[[112 132 127 127 128]
 [153 103 105 105 104]
 [108 141 132 132 133]
 [140 151 132 130 130]]
->
[112 103 132 130]

[[140 125 141 100]
 [138 127 142 109]
 [136 124 137 109]
 [137 126 138 116]
 [121 129 120 149]]
->
[140 127 137 116]

[[148 134 154]
 [115 115 114]]
->
[148 115]

[[146 118 122 106]
 [128 150 112 126]
 [124 110 113 128]]
->
[146 150 113]

[[125 128]
 [102 155]
 [134 129]]
->
[125 155]

[[127 116 110 123]
 [138 132 151 137]]
->
[127 132]

[[118 102]
 [131 126]]
->
[118 126]

[[115 144 147 131]
 [121 138 138 152]
 [136 130 122 127]]
->
[115 138 122]
---
[[134 120 135 128 126 109]
 [127 143 128 130 116 132]
 [127 144 126 126 112 134]
 [122 112 139 131 121 119]
 [130 118 137 131 124 104]
 [133 107 135 118 128 117]
 [125 136 127 126 115 125]]
->
[[133 107 135 118 128 117]
 [122 112 139 131 121 119]
 [130 118 137 131 124 104]
 [134 120 135 128 126 109]
 [125 136 127 126 115 125]
 [127 143 128 130 116 132]
 [127 144 126 126 112 134]]

[[126 148 144 107 132 136 110]
 [129 139 138 118 127 130 117]
 [125 142 137 114 140 140 120]
 [135 147 138 112 130 133 116]]
->
[[129 139 138 118 127 130 117]
 [125 142 137 114 140 140 120]
 [135 147 138 112 130 133 116]
 [126 148 144 107 132 136 110]]

[[122 135 135 141 135 126]
 [137 115 119 116 113 142]
 [107 152 137 150 147 108]
 [109 144 133 143 145 111]
 [109 150 136 153 145 104]
 [150 108 130 106 100 139]]
->
[[150 108 130 106 100 139]
 [137 115 119 116 113 142]
 [122 135 135 141 135 126]
 [109 144 133 143 145 111]
 [109 150 136 153 145 104]
 [107 152 137 150 147 108]]

[[127 119 147 146 109 145 123 150 121]
 [142 107 144 142 112 148 108 145 132]
 [125 148 134 119 109 136 143 138 114]
 [113 103 111 119 128 115 107 117 117]]
->
[[113 103 111 119 128 115 107 117 117]
 [142 107 144 142 112 148 108 145 132]
 [127 119 147 146 109 145 123 150 121]
 [125 148 134 119 109 136 143 138 114]]

[[154 147 118 149 114 115 154]
 [152 150 155 145 112 122 129]
 [116 102 106 127 142 143 121]
 [107 109 124 129 121 133 145]
 [112 124 106 110 136 150 132]
 [140 137 122 132 118 148 114]
 [137 105 140 104 142 149 102]]
->
[[116 102 106 127 142 143 121]
 [137 105 140 104 142 149 102]
 [107 109 124 129 121 133 145]
 [112 124 106 110 136 150 132]
 [140 137 122 132 118 148 114]
 [154 147 118 149 114 115 154]
 [152 150 155 145 112 122 129]]

[[117 135 157]
 [115 138 129]
 [124 115 129]
 [138 127 118]
 [124 112 121]
 [117 119 122]]
->
[[124 112 121]
 [124 115 129]
 [117 119 122]
 [138 127 118]
 [117 135 157]
 [115 138 129]]
---
[[124 126 120 112 145]
 [116 152 125 126 119]
 [132 135 128 124 152]
 [ 99 138 121 129 139]]
->
[[ 99 138 121 129 139]
 [116 152 125 126 119]
 [124 126 120 112 145]
 [132 135 128 124 152]]

[[133 155 152 136 120 127]
 [126 146 152 142 110 134]
 [124 141 147 141 111 123]
 [131 154 155 144 112 125]]
->
[[124 141 147 141 111 123]
 [126 146 152 142 110 134]
 [131 154 155 144 112 125]
 [133 155 152 136 120 127]]

[[149 120 117 139 141 145 118 149 155 115 134 133 140 114 112 147]
 [121 117 119 114 115 119 116 143 143 117 124 125 115 113 111 120]]
->
[[121 117 119 114 115 119 116 143 143 117 124 125 115 113 111 120]
 [149 120 117 139 141 145 118 149 155 115 134 133 140 114 112 147]]

[[117 137 130 131 121 118 124 137 118 123]
 [122 125 130 125 127 113 118 141 119 125]
 [142 114 143 120 134 131 124 130 133 134]
 [111 141 110 136 121 121 131 128 120 121]
 [145 119 140 123 134 143 132 120 139 136]
 [116 137 103 136 126 128 135 121 127 123]
 [133 126 119 129 133 139 136 116 137 130]]
->
[[111 141 110 136 121 121 131 128 120 121]
 [116 137 103 136 126 128 135 121 127 123]
 [117 137 130 131 121 118 124 137 118 123]
 [122 125 130 125 127 113 118 141 119 125]
 [133 126 119 129 133 139 136 116 137 130]
 [142 114 143 120 134 131 124 130 133 134]
 [145 119 140 123 134 143 132 120 139 136]]

[[138 123 140 150]
 [122 106 125 113]
 [108 132 112 118]
 [150 128 143 134]]
->
[[108 132 112 118]
 [122 106 125 113]
 [138 123 140 150]
 [150 128 143 134]]

[[136 105 154 140 116]
 [141 141 100  99 125]
 [120 117 104 131 128]
 [125 145 114 106 137]
 [152 139 133 144 104]
 [150 128 114 112 110]
 [118 111 112 133 116]]
->
[[118 111 112 133 116]
 [120 117 104 131 128]
 [125 145 114 106 137]
 [136 105 154 140 116]
 [141 141 100  99 125]
 [150 128 114 112 110]
 [152 139 133 144 104]]

[[135 129 136 138 104 132]
 [120 150 117 144 123 125]
 [132 134 130 135 121 134]
 [144 116 144 129 110 140]
 [131 121 134 128 113 127]]
->
[[120 150 117 144 123 125]
 [131 121 134 128 113 127]
 [132 134 130 135 121 134]
 [135 129 136 138 104 132]
 [144 116 144 129 110 140]]

[[128 128 133 129 136 126 127 127 134 121 122 130 127 129 136]
 [117 124 145 125 155 131 136 137 143 115 139 129 121 105 126]
 [116 129 139 132 139 138 127 128 135 115 122 129 127 132 136]
 [132 129 128 127 130 124 127 127 130 126 126 126 123 124 133]
 [124 130 140 132 151 136 136 126 145 114 130 130 121 115 139]]
->
[[116 129 139 132 139 138 127 128 135 115 122 129 127 132 136]
 [117 124 145 125 155 131 136 137 143 115 139 129 121 105 126]
 [124 130 140 132 151 136 136 126 145 114 130 130 121 115 139]
 [128 128 133 129 136 126 127 127 134 121 122 130 127 129 136]
 [132 129 128 127 130 124 127 127 130 126 126 126 123 124 133]]

[[115 110]
 [156 105]
 [106 142]
 [139  98]
 [157 103]]
->
[[106 142]
 [115 110]
 [139  98]
 [156 105]
 [157 103]]
